Below are the code and all the weights of a small trained network. Each question names an input and a target symbol and asks about switching units off, where a switched-off unit gives its printed mean instead of its output.

import numpy as np


def w(rows, s, z=0):
    codes = np.array(rows[::2]) - 128.0
    scale = np.full(codes.shape[1], s)
    scale[-1] = z or s
    return codes * scale


def norm(h):
    return h / np.sqrt((h * h).mean(-1, keepdims=True) + 1e-5)


def f(y):
    return y / 2 * (1 + np.tanh(0.7978845608 * (y + 0.044715 * y**3)))


def softmax(a):
    e = np.exp(a - a.max(-1, keepdims=True))
    return e / e.sum(-1, keepdims=True)


def log_softmax(a):
    a = a - a.max(-1, keepdims=True)
    return a - np.log(np.exp(a).sum(-1, keepdims=True))


def net(x, mask):
    ids = ['ΘΞΠζλτω'.index(c) for c in x.split()]
    T = len(ids)
    res = E[ids] + P[:T]
    u = 0
    for l in range(2):
        r = norm(res)
        for j in range(3):
            rows = slice(2 * j, 2 * j + 2)
            q, k, v = (r @ M[l][rows].T for M in (Q, K, V))
            z = softmax(np.where(np.tri(T) > 0, q @ k.T / 2**0.5, -1e9)) @ v
            o = O[l][rows]
            res = res + np.where(mask[u + j], z, o[:, -1]) @ o[:, :-1]
        u += 3
        y = f(norm(res) @ A[l][:, :-1].T + A[l][:, -1])
        res = res + np.where(mask[u : u + 16], y, B[l][:, -1]) @ B[l][:, :-1]
        u += 16
    return log_softmax(norm(res)[-1] @ U[:, :-1].T + U[:, -1])


Q, K, V, O, A, B = {}, {}, {}, {}, {}, {}
E = w([
[155,10,93,165],'Θ',
[85,116,129,226],'Ξ',
[183,153,157,78],'Π',
[142,202,172,90],'ζ',
[85,175,57,102],'λ',
[202,74,130,94],'τ',
[84,189,158,177],'ω',
],0.012)
P = w([
[4,116,203,24],'0',
[46,127,178,49],'1',
[59,131,172,53],'2',
[104,146,146,91],'3',
[124,148,133,106],'4',
[132,147,128,115],'5',
[139,147,121,123],'6',
[142,151,119,126],'7',
[143,150,117,132],'8',
[155,149,111,137],'9',
[149,154,109,142],'10',
[153,149,103,152],'11',
[149,157,101,151],'12',
[157,154,94,161],'13',
],0.0039)
Q[0] = w([
[135,143,194,140],'0.h1',
[135,148,113,97],'0.h1',
[131,127,129,127],'0.h2',
[151,137,113,144],'0.h2',
[3,106,48,181],'0.h3',
[181,84,171,77],'0.h3',
],0.031)
K[0] = w([
[87,187,129,124],'0.h1',
[170,135,157,98],'0.h1',
[126,126,132,116],'0.h2',
[95,114,122,105],'0.h2',
[151,56,251,194],'0.h3',
[149,81,18,53],'0.h3',
],0.024)
V[0] = w([
[93,171,37,101],'0.h1',
[110,114,62,111],'0.h1',
[107,159,6,99],'0.h2',
[211,199,32,181],'0.h2',
[100,131,68,109],'0.h3',
[148,113,158,132],'0.h3',
],0.024)
O[0] = w([
[43,115,89,166,21],'0.h1',
[137,101,88,150,85],'0.h1',
[86,119,1,79,82],'0.h2',
[108,58,141,40,1],'0.h2',
[68,121,118,175,192],'0.h3',
[167,130,117,109,83],'0.h3',
],0.017,0.0076)
A[0] = w([
[201,247,126,62,161],'0.n1',
[112,33,163,218,117],'0.n2',
[162,178,95,119,63],'0.n3',
[93,128,181,154,28],'0.n4',
[58,154,109,40,126],'0.n5',
[107,177,226,94,48],'0.n6',
[104,195,119,179,57],'0.n7',
[64,250,119,126,142],'0.n8',
[147,73,66,23,77],'0.n9',
[221,61,123,174,144],'0.n10',
[53,153,170,112,2],'0.n11',
[75,91,59,158,135],'0.n12',
[123,146,68,157,62],'0.n13',
[152,107,212,86,89],'0.n14',
[138,123,123,145,80],'0.n15',
[187,26,96,210,69],'0.n16',
],0.017,0.004)
B[0] = w([
[28,235,161,240,245],'0.n1',
[38,201,99,196,200],'0.n2',
[96,153,123,187,144],'0.n3',
[87,177,103,110,160],'0.n4',
[219,85,186,59,144],'0.n5',
[160,210,141,139,182],'0.n6',
[114,116,66,51,189],'0.n7',
[75,199,139,208,192],'0.n8',
[139,4,162,69,148],'0.n9',
[166,96,34,156,187],'0.n10',
[143,51,68,138,140],'0.n11',
[68,154,185,209,181],'0.n12',
[71,175,122,167,140],'0.n13',
[124,186,100,194,168],'0.n14',
[127,121,111,119,128],'0.n15',
[149,66,71,56,155],'0.n16',
],0.028,0.012)
Q[1] = w([
[40,85,213,144],'1.h1',
[167,89,73,124],'1.h1',
[150,149,76,237],'1.h2',
[52,40,169,155],'1.h2',
[187,201,90,164],'1.h3',
[254,141,102,193],'1.h3',
],0.034)
K[1] = w([
[60,126,235,123],'1.h1',
[145,183,51,153],'1.h1',
[2,31,149,135],'1.h2',
[127,66,229,10],'1.h2',
[147,168,49,221],'1.h3',
[141,86,18,207],'1.h3',
],0.031)
V[1] = w([
[153,137,73,224],'1.h1',
[146,56,198,187],'1.h1',
[187,101,143,114],'1.h2',
[51,177,121,134],'1.h2',
[125,213,109,185],'1.h3',
[56,151,174,255],'1.h3',
],0.022)
O[1] = w([
[26,129,139,123,193],'1.h1',
[170,58,208,86,117],'1.h1',
[111,178,100,190,72],'1.h2',
[143,83,161,48,199],'1.h2',
[132,98,58,9,227],'1.h3',
[234,10,102,74,252],'1.h3',
],0.014,0.033)
A[1] = w([
[188,178,63,160,117],'1.n1',
[73,120,100,212,88],'1.n2',
[233,96,132,159,98],'1.n3',
[128,138,143,127,138],'1.n4',
[183,13,183,168,11],'1.n5',
[75,64,254,125,166],'1.n6',
[115,173,163,76,6],'1.n7',
[214,109,67,78,111],'1.n8',
[54,150,123,187,40],'1.n9',
[162,124,201,198,255],'1.n10',
[205,168,65,65,66],'1.n11',
[53,84,87,214,78],'1.n12',
[103,176,149,90,183],'1.n13',
[124,203,158,102,65],'1.n14',
[27,130,187,93,254],'1.n15',
[157,195,207,165,94],'1.n16',
],0.022,0.0062)
B[1] = w([
[157,142,183,161,221],'1.n1',
[80,162,104,152,168],'1.n2',
[224,166,87,155,165],'1.n3',
[124,112,121,134,127],'1.n4',
[66,252,61,111,173],'1.n5',
[91,3,146,159,198],'1.n6',
[153,156,169,150,131],'1.n7',
[111,152,155,172,248],'1.n8',
[68,81,59,143,168],'1.n9',
[129,138,57,37,171],'1.n10',
[125,74,70,92,243],'1.n11',
[83,199,150,137,181],'1.n12',
[81,115,96,106,183],'1.n13',
[146,168,133,87,166],'1.n14',
[176,155,168,212,247],'1.n15',
[118,31,169,158,175],'1.n16',
],0.051,0.011)
U = w([
[42,231,91,215,94],'Θ',
[106,78,7,73,79],'Ξ',
[149,117,217,31,253],'Π',
[131,192,237,108,237],'ζ',
[96,14,189,224,28],'λ',
[239,144,100,200,192],'τ',
[151,250,130,30,158],'ω',
],0.013,0.0039)

Each question gives the input, a string of symbols that net reads in full, and the target symbol t.
The units are the heads (2 rows each of Q, K, V and O) and the neurons (one row each of A and B). Each row of codes is followed by its name. A weight is (code - 128) times the scale printed after its matrix; where a second scale follows, it is the last column's (O, A, B and U).
mask holds one flag per unit, layer by layer, with each layer's heads first. A switched-off unit (its flag False) gives its mean, the last column of its rows in O or B, instead of its output. The means were averaged over made-up inputs and are rounded, as every weight is.
A unit's drop is (log p(t) with every unit on - log p(t) with that unit switched off) / (log p(t) with every unit on - log p(t) with every unit switched off).
most important unit: the unit with the biggest drop
top k neurons: the k neurons with the biggest drops, biggest first
top k neurons in layer l: the k neurons of layer l with the biggest drops, biggest first
which heads matter: for each layer, one digit per head in row order, 1 if its drop is at least 0.15 and else 0, layers parted by /
input ζ Ξ τ τ λ Θ Ξ λ τ ζ, target λ: top 2 neurons in layer 0 -> 0.n1, 0.n8
input τ λ λ τ Ξ λ Π Ξ τ, target Ξ: top 2 neurons -> 0.n1, 1.n6
input τ τ τ τ Ξ Ξ Π τ ω τ τ τ τ ζ, target ζ: top 2 neurons -> 0.n2, 1.n14
input Ξ τ ζ, target ζ: top 2 neurons in layer 0 -> 0.n2, 0.n8
input λ Π τ τ Ξ Θ Π τ τ λ Π, target λ: top 3 neurons -> 0.n12, 0.n1, 0.n8
input τ Π τ ω τ τ Ξ τ Θ τ ζ λ τ ζ, target Ξ: top 4 neurons -> 1.n1, 0.n11, 0.n1, 0.n7
input ω ω Ξ τ λ τ λ Ξ τ λ Π ω, target Ξ: most important unit -> 0.h2
input Π Π λ Ξ τ ω τ ω Ξ Π, target Ξ: which heads matter -> 001 / 001
input τ Θ λ Θ, target Ξ: which heads matter -> 110 / 010
input Ξ Π λ ω τ ω Ξ Π, target Ξ: which heads matter -> 001 / 011
input λ τ Π τ τ τ τ λ ω, target λ: top 3 neurons -> 1.n6, 0.n12, 0.n10
input τ Ξ Ξ Θ ω λ τ Θ, target Ξ: which heads matter -> 110 / 000
input ω ω Ξ τ Π λ τ τ τ Ξ ζ Π λ λ, target Ξ: top 2 neurons in layer 1 -> 1.n10, 1.n6
input Ξ τ Θ τ τ λ τ λ τ Π, target λ: top 3 neurons -> 1.n6, 0.n1, 0.n12
input ω Ξ Π τ τ λ τ Π Ξ λ, target λ: which heads matter -> 110 / 000
input ω Ξ τ τ τ ζ λ ω Π Ξ τ ω Π ζ, target Ξ: top 3 neurons in layer 1 -> 1.n1, 1.n12, 1.n6
input Π λ τ τ τ, target Ξ: which heads matter -> 101 / 000
input τ λ λ τ Π τ Θ Π τ Π Π λ, target Ξ: top 2 neurons -> 0.n9, 0.n1
input Θ τ Ξ τ τ Π τ τ ω λ Ξ, target Ξ: most important unit -> 0.h3
input Ξ ω Ξ τ τ Π, target Π: top 2 neurons in layer 1 -> 1.n16, 1.n14
input ζ Ξ τ Ξ Ξ λ Θ ζ τ Θ λ Ξ, target λ: most important unit -> 0.h1
input τ Ξ τ ω Ξ, target Ξ: which heads matter -> 000 / 000
input Ξ Π λ τ Π λ, target λ: which heads matter -> 010 / 000
input τ τ Π λ ω ζ Ξ λ Π τ τ τ, target λ: top 3 neurons -> 0.n1, 0.n12, 0.n2
input Ξ Ξ τ Ξ ω τ λ Θ ω, target Ξ: which heads matter -> 101 / 000
input Π τ λ λ τ ω Ξ, target λ: top 2 neurons in layer 0 -> 0.n12, 0.n1
